Here is a tiny trained network, its code and every weight. The questions are about switching its units off for an input and a class, where a switched-off unit gives its printed mean instead of its output.

import numpy as np


def w(rows, s, z=0):
    codes = np.array(rows[::2]) - 128.0
    scale = np.full(codes.shape[1], s)
    scale[-1] = z or s
    return codes * scale


def f(y):
    return np.maximum(y, 0)


def log_softmax(a):
    a = a - a.max(-1, keepdims=True)
    return a - np.log(np.exp(a).sum(-1, keepdims=True))


def net(x, mask):
    res = np.array(x, float).reshape(1, 3) / 4 @ E
    y = f(res @ A[0][:, :-1].T + A[0][:, -1])
    res = res + np.where(mask, y, B[0][:, -1]) @ B[0][:, :-1]
    return log_softmax(res[-1] @ U[:, :-1].T + U[:, -1])


A, B = {}, {}
E = w([
[61,73,56,160,174,66,111,57,152],'x0',
[97,135,76,110,169,59,150,250,73],'x1',
[200,69,102,91,200,164,181,144,201],'x2',
],0.013)
A[0] = w([
[188,73,132,111,167,162,166,152,174,121],'n1',
[119,130,187,129,141,202,158,51,146,148],'n2',
[162,180,168,117,148,144,115,146,116,245],'n3',
[85,162,175,155,133,94,37,109,67,98],'n4',
[152,195,175,109,99,249,139,150,97,78],'n5',
[105,109,59,82,152,123,65,84,121,248],'n6',
[170,85,176,212,98,176,91,102,160,80],'n7',
[60,150,156,170,95,141,85,132,104,192],'n8',
[184,100,84,42,190,154,204,114,118,207],'n9',
[147,109,182,193,117,164,103,100,144,109],'n10',
[89,120,78,145,58,79,68,87,86,101],'n11',
[92,185,143,205,106,137,50,131,66,89],'n12',
[153,125,160,141,105,130,95,28,162,157],'n13',
[115,195,149,137,107,153,123,59,207,85],'n14',
[124,139,70,113,129,120,160,208,84,67],'n15',
[146,57,105,113,197,131,151,120,211,112],'n16',
[79,188,90,100,203,117,155,216,64,98],'n17',
[71,196,159,155,96,95,111,120,97,161],'n18',
[184,55,112,34,169,142,146,146,179,76],'n19',
[104,105,56,193,150,89,100,70,149,97],'n20',
[161,99,173,153,98,162,135,63,117,119],'n21',
[88,155,128,68,153,60,166,159,102,134],'n22',
[209,186,197,96,122,157,117,173,107,112],'n23',
[171,206,220,77,90,150,132,207,133,129],'n24',
[145,90,104,139,172,83,124,185,37,153],'n25',
[115,196,169,130,106,126,107,130,87,101],'n26',
[60,80,112,159,202,83,87,71,156,86],'n27',
],0.011,0.014)
B[0] = w([
[118,220,193,165,130,127,181,72,189,196],'n1',
[186,147,99,105,162,68,78,158,126,211],'n2',
[72,20,149,42,64,36,87,115,196,251],'n3',
[143,186,167,177,160,168,175,127,180,216],'n4',
[60,136,75,114,129,176,138,112,83,214],'n5',
[42,28,149,51,45,33,107,121,143,251],'n6',
[126,175,74,125,199,99,129,196,98,180],'n7',
[134,182,205,115,99,98,126,111,234,248],'n8',
[160,160,183,131,93,91,120,88,206,240],'n9',
[149,142,64,103,191,135,80,158,118,178],'n10',
[118,186,157,168,127,185,207,85,154,211],'n11',
[174,184,166,196,169,196,185,111,183,220],'n12',
[183,132,102,76,165,45,67,190,113,225],'n13',
[210,194,56,138,194,141,84,207,69,184],'n14',
[159,197,42,120,207,154,112,159,96,194],'n15',
[127,195,154,137,113,188,181,82,187,201],'n16',
[201,152,52,88,195,99,87,183,93,243],'n17',
[146,202,194,123,135,114,136,107,223,245],'n18',
[167,222,158,184,165,224,199,123,174,191],'n19',
[36,97,65,125,89,239,159,89,1,203],'n20',
[163,137,69,83,171,130,69,159,100,191],'n21',
[148,166,87,74,170,88,64,156,117,213],'n22',
[34,47,53,98,76,208,218,83,81,222],'n23',
[42,60,87,118,95,178,141,62,63,254],'n24',
[164,143,88,81,165,80,71,177,143,237],'n25',
[128,157,134,168,147,178,207,84,175,193],'n26',
[25,126,37,145,95,208,173,78,29,208],'n27',
],0.008,0.015)
U = w([
[165,198,178,122,139,148,187,122,214,111],'0',
[203,154,47,71,197,95,4,213,72,88],'1',
[46,85,71,90,81,169,170,111,22,89],'2',
[102,42,190,42,21,13,24,139,221,254],'3',
[178,135,156,182,121,126,153,155,95,108],'4',
],0.012,0.0087)

Each question gives the input, the list of numbers given to net, and the class t.
The units are the neurons (one row each of A and B). Each row of codes is followed by its name. A weight is (code - 128) times the scale printed after its matrix; where a second scale follows, it is the last column's (A, B and U).
mask holds one flag per neuron, in row order. A switched-off neuron (its flag False) gives its mean, the last column of its row in B, instead of its output. The means were averaged over made-up inputs and are rounded, as every weight is.
A unit's drop is (log p(t) with every unit on - log p(t) with that unit switched off) / (log p(t) with every unit on - log p(t) with every unit switched off).
The circuit of an input: a set's keep is (log p(t) with only the set's units on - log p(t) with every unit switched off) / (log p(t) with every unit on - log p(t) with every unit switched off). Starting from the 12 units with the biggest drops (on a tie, the unit counted first), units are removed one at a time, each time the one whose removal leaves the highest keep (on an exact tie, the one counted first), for as long as the keep stays at least 0.8.
units of the circuit, in order: the units of the circuit, biggest drop first
unit that matters most: the unit with the biggest drop
k most important neurons: the k neurons with the biggest drops, biggest first
drop when u is switched off: that unit's drop, to one decimal
input [3,0,-3], class 3: 3 most important neurons	(n6; n19; n23)
input [3,-3,1], class 3: units of the circuit, in order	(n6)
input [6,5,6], class 0: 3 most important neurons	(n9; n16; n19)
input [6,-2,5], class 2: 2 most important neurons	(n27; n20)
input [-1,-3,2], class 3: 2 most important neurons	(n17; n15)
input [6,5,-6], class 0: 2 most important neurons	(n18; n24)
input [4,4,-4], class 0: 3 most important neurons	(n11; n3; n24)
input [7,-6,4], class 2: 3 most important neurons	(n27; n20; n17)
input [-7,6,5], class 2: 3 most important neurons	(n23; n24; n13)
input [3,-1,0], class 3: 2 most important neurons	(n23; n24)
input [4,-3,-2], class 2: 3 most important neurons	(n20; n27; n3)
input [-8,-8,-6], class 1: drop when n8 is switched off	0.0
input [0,3,0], class 3: drop when n14 is switched off	0.2
input [8,3,-8], class 0: unit that matters most	n18
input [-6,5,1], class 2: drop when n23 is switched off	1.2
